Here is a tiny trained network, its code and every weight. The questions are about switching its units off for an input and a class, where a switched-off unit gives its printed mean instead of its output.

import numpy as np


def w(rows, s, z=0):
    codes = np.array(rows[::2]) - 128.0
    scale = np.full(codes.shape[1], s)
    scale[-1] = z or s
    return codes * scale


def norm(h):
    return h / np.sqrt((h * h).mean(-1, keepdims=True) + 1e-5)


def f(y):
    return np.maximum(y, 0)


def log_softmax(a):
    a = a - a.max(-1, keepdims=True)
    return a - np.log(np.exp(a).sum(-1, keepdims=True))


def net(x, mask):
    res = np.array(x, float).reshape(1, 5) / 4 @ E
    u = 0
    for l in range(3):
        y = f(norm(res) @ A[l][:, :-1].T + A[l][:, -1])
        res = res + np.where(mask[u : u + 13], y, B[l][:, -1]) @ B[l][:, :-1]
        u += 13
    return log_softmax(norm(res)[-1] @ U[:, :-1].T + U[:, -1])


A, B = {}, {}
E = w([
[75,93,88,206,150,162,61,46,126,25],'x0',
[97,130,123,160,183,219,225,200,107,107],'x1',
[183,157,43,167,84,182,73,221,253,113],'x2',
[128,127,125,129,130,125,129,128,125,127],'x3',
[98,207,152,81,188,69,118,145,173,67],'x4',
],0.0022)
A[0] = w([
[146,222,219,107,240,94,60,164,197,29,2],'0.n0',
[162,81,48,179,55,211,117,129,138,182,76],'0.n1',
[133,176,124,139,130,50,56,68,169,151,50],'0.n2',
[116,124,109,145,169,167,189,172,93,84,17],'0.n3',
[89,107,112,174,138,145,83,117,134,40,43],'0.n4',
[138,69,106,145,5,89,33,84,128,208,126],'0.n5',
[101,232,143,102,229,158,147,175,129,60,117],'0.n6',
[138,67,130,164,78,237,147,152,68,158,73],'0.n7',
[179,163,109,109,81,137,164,203,186,140,120],'0.n8',
[33,155,100,129,168,252,156,194,126,103,52],'0.n9',
[137,210,49,159,200,95,80,194,192,72,73],'0.n10',
[141,134,74,128,77,53,59,111,173,141,76],'0.n11',
[130,159,171,95,163,67,138,167,176,51,4],'0.n12',
],0.0023,0.0025)
B[0] = w([
[32,191,48,68,81,115,143,101,113,119,192],'0.n0',
[34,107,162,118,100,136,113,132,106,162,218],'0.n1',
[166,75,102,96,116,86,174,123,168,57,172],'0.n2',
[151,81,153,142,163,130,168,142,177,81,160],'0.n3',
[176,146,110,168,162,131,98,89,42,120,180],'0.n4',
[156,67,113,131,93,88,206,143,135,78,244],'0.n5',
[72,128,81,121,70,86,188,132,162,131,254],'0.n6',
[77,107,93,163,81,82,183,126,132,158,200],'0.n7',
[97,106,194,79,135,140,92,147,87,137,251],'0.n8',
[179,70,161,125,137,110,173,147,158,60,231],'0.n9',
[48,127,200,114,105,154,99,133,121,136,236],'0.n10',
[184,82,138,99,106,105,156,142,158,84,187],'0.n11',
[29,252,45,23,135,80,173,139,118,100,149],'0.n12',
],0.0033,0.0019)
A[1] = w([
[141,149,102,178,186,213,41,37,136,70,11],'1.n0',
[140,213,69,128,133,165,17,245,229,105,112],'1.n1',
[66,58,237,95,158,70,176,97,15,139,119],'1.n2',
[99,54,148,205,78,208,99,66,88,228,35],'1.n3',
[155,151,174,41,123,94,202,180,80,188,127],'1.n4',
[78,100,82,154,59,163,88,143,191,72,86],'1.n5',
[165,153,102,56,72,105,147,231,170,209,73],'1.n6',
[63,127,63,195,125,166,38,63,163,53,99],'1.n7',
[206,116,67,208,46,163,57,252,220,175,110],'1.n8',
[188,223,153,55,140,152,114,166,132,242,7],'1.n9',
[53,171,163,108,239,78,129,58,116,137,127],'1.n10',
[50,86,86,115,125,128,168,38,108,52,109],'1.n11',
[117,99,113,198,149,252,193,178,124,158,98],'1.n12',
],0.0029,0.0021)
B[1] = w([
[239,174,85,230,207,47,93,194,32,223,156],'1.n0',
[59,131,243,48,133,199,120,38,48,157,214],'1.n1',
[124,129,183,101,156,233,32,114,126,137,252],'1.n2',
[80,247,37,87,59,138,146,189,138,168,173],'1.n3',
[165,136,97,230,156,149,69,162,112,64,242],'1.n4',
[154,123,215,107,158,154,103,121,61,195,204],'1.n5',
[169,157,108,216,185,76,121,153,37,135,226],'1.n6',
[189,187,156,146,201,33,165,239,53,205,208],'1.n7',
[68,148,197,57,206,185,100,4,45,123,231],'1.n8',
[207,140,127,243,168,37,104,243,6,167,164],'1.n9',
[98,200,106,84,35,188,112,164,127,181,198],'1.n10',
[219,177,153,172,182,128,88,215,120,189,225],'1.n11',
[197,136,119,86,122,79,138,80,214,71,214],'1.n12',
],0.0029,0.0033)
A[2] = w([
[58,80,14,173,44,146,149,98,146,182,32],'2.n0',
[91,133,171,95,119,205,72,118,152,158,62],'2.n1',
[46,179,61,128,182,100,99,60,174,61,202],'2.n2',
[112,73,29,159,15,150,170,129,137,165,60],'2.n3',
[128,71,162,170,112,205,83,96,65,210,158],'2.n4',
[96,115,152,107,134,195,86,64,109,157,3],'2.n5',
[168,83,123,90,74,33,115,63,207,113,30],'2.n6',
[125,68,133,141,162,158,253,154,228,52,49],'2.n7',
[159,116,129,241,172,65,122,182,87,134,107],'2.n8',
[171,87,181,116,54,123,152,179,84,115,133],'2.n9',
[217,97,100,95,91,66,91,84,194,89,57],'2.n10',
[136,148,157,69,119,87,37,89,78,222,147],'2.n11',
[80,138,187,135,189,203,178,190,73,138,162],'2.n12',
],0.004,0.0023)
B[2] = w([
[88,221,106,38,69,73,211,211,147,154,138],'2.n0',
[111,64,208,94,146,173,95,78,81,168,163],'2.n1',
[129,145,102,86,42,91,188,205,119,213,153],'2.n2',
[49,210,112,45,79,66,186,167,183,111,143],'2.n3',
[77,204,147,57,119,77,153,164,157,111,217],'2.n4',
[130,108,175,108,130,163,94,144,97,156,154],'2.n5',
[164,45,70,203,68,212,211,91,227,29,143],'2.n6',
[213,21,103,195,63,161,178,8,224,2,154],'2.n7',
[202,183,84,202,183,76,79,178,92,177,193],'2.n8',
[110,180,111,152,172,121,91,102,124,99,172],'2.n9',
[178,69,160,212,126,197,196,83,146,78,145],'2.n10',
[121,59,80,175,146,186,171,115,178,95,224],'2.n11',
[164,56,92,157,95,110,88,67,172,116,254],'2.n12',
],0.0043,0.0064)
U = w([
[241,176,49,240,253,28,36,206,8,245,136],'0',
[45,32,238,24,181,235,39,26,51,196,124],'1',
[221,3,38,218,79,147,232,29,240,20,1],'2',
[9,237,36,4,24,22,226,226,160,205,128],'3',
],0.0064,0.00099)

Each question gives the input, the list of numbers given to net, and the class t.
The units are the neurons (one row each of A and B). Each row of codes is followed by its name. A weight is (code - 128) times the scale printed after its matrix; where a second scale follows, it is the last column's (A, B and U).
mask holds one flag per neuron, layer by layer. A switched-off neuron (its flag False) gives its mean, the last column of its row in B, instead of its output. The means were averaged over made-up inputs and are rounded, as every weight is.
A unit's drop is (log p(t) with every unit on - log p(t) with that unit switched off) / (log p(t) with every unit on - log p(t) with every unit switched off).
The circuit of an input: a set's keep is (log p(t) with only the set's units on - log p(t) with every unit switched off) / (log p(t) with every unit on - log p(t) with every unit switched off). Starting from the 12 units with the biggest drops (on a tie, the unit counted first), units are removed one at a time, each time the one whose removal leaves the highest keep (on an exact tie, the one counted first), for as long as the keep stays at least 0.8.
circuit, biggest first: the units of the circuit, biggest drop first
most important unit: the unit with the biggest drop
top k neurons: the k neurons with the biggest drops, biggest first
k most important neurons of layer l: the k neurons of layer l with the biggest drops, biggest first
input [8,-4,7,-1,7], class 0: circuit, biggest first => (1.n7)
input [6,4,8,-5,2], class 1: circuit, biggest first => (1.n1 1.n8)
input [-4,7,7,-3,-6], class 1: circuit, biggest first => (1.n8 1.n1)
input [8,-8,-1,4,-7], class 0: 3 most important neurons of layer 1 => (1.n7 1.n11 1.n12)
input [7,-6,0,-6,-7], class 0: top 3 neurons => (1.n7 1.n11 2.n8)
input [3,3,-3,-2,2], class 0: top 4 neurons => (1.n11 1.n1 0.n8 1.n8)
input [0,0,-4,5,-5], class 3: circuit, biggest first => (1.n3 2.n4)
input [1,4,7,-8,-8], class 3: top 2 neurons => (0.n7 0.n1)
input [-6,0,7,-8,-6], class 1: top 4 neurons => (1.n8 1.n7 1.n1 1.n11)
input [-2,-7,-6,3,5], class 2: 2 most important neurons of layer 1 => (1.n8 1.n1)
input [-2,-4,-3,-7,-4], class 2: 2 most important neurons of layer 1 => (1.n1 1.n8)
input [1,7,6,-7,-8], class 3: top 2 neurons => (0.n7 0.n1)
input [5,4,-1,-7,5], class 0: top 3 neurons => (1.n11 1.n7 0.n4)
input [4,-2,-3,-7,5], class 3: circuit, biggest first => (2.n2)
input [-1,-7,2,7,6], class 2: 2 most important neurons of layer 2 => (2.n6 2.n10)
input [3,-3,2,-2,-4], class 3: 3 most important neurons of layer 1 => (1.n6 1.n3 1.n4)
input [5,-6,3,-2,8], class 3: top 2 neurons => (2.n2 0.n0)
input [-6,-7,1,0,3], class 2: 3 most important neurons of layer 0 => (0.n2 0.n11 0.n5)
input [8,7,4,4,7], class 0: 2 most important neurons of layer 1 => (1.n7 1.n0)
input [7,-1,5,-3,-3], class 0: most important unit => 1.n7
input [8,-5,-2,5,8], class 0: top 4 neurons => (1.n7 1.n11 1.n0 2.n4)
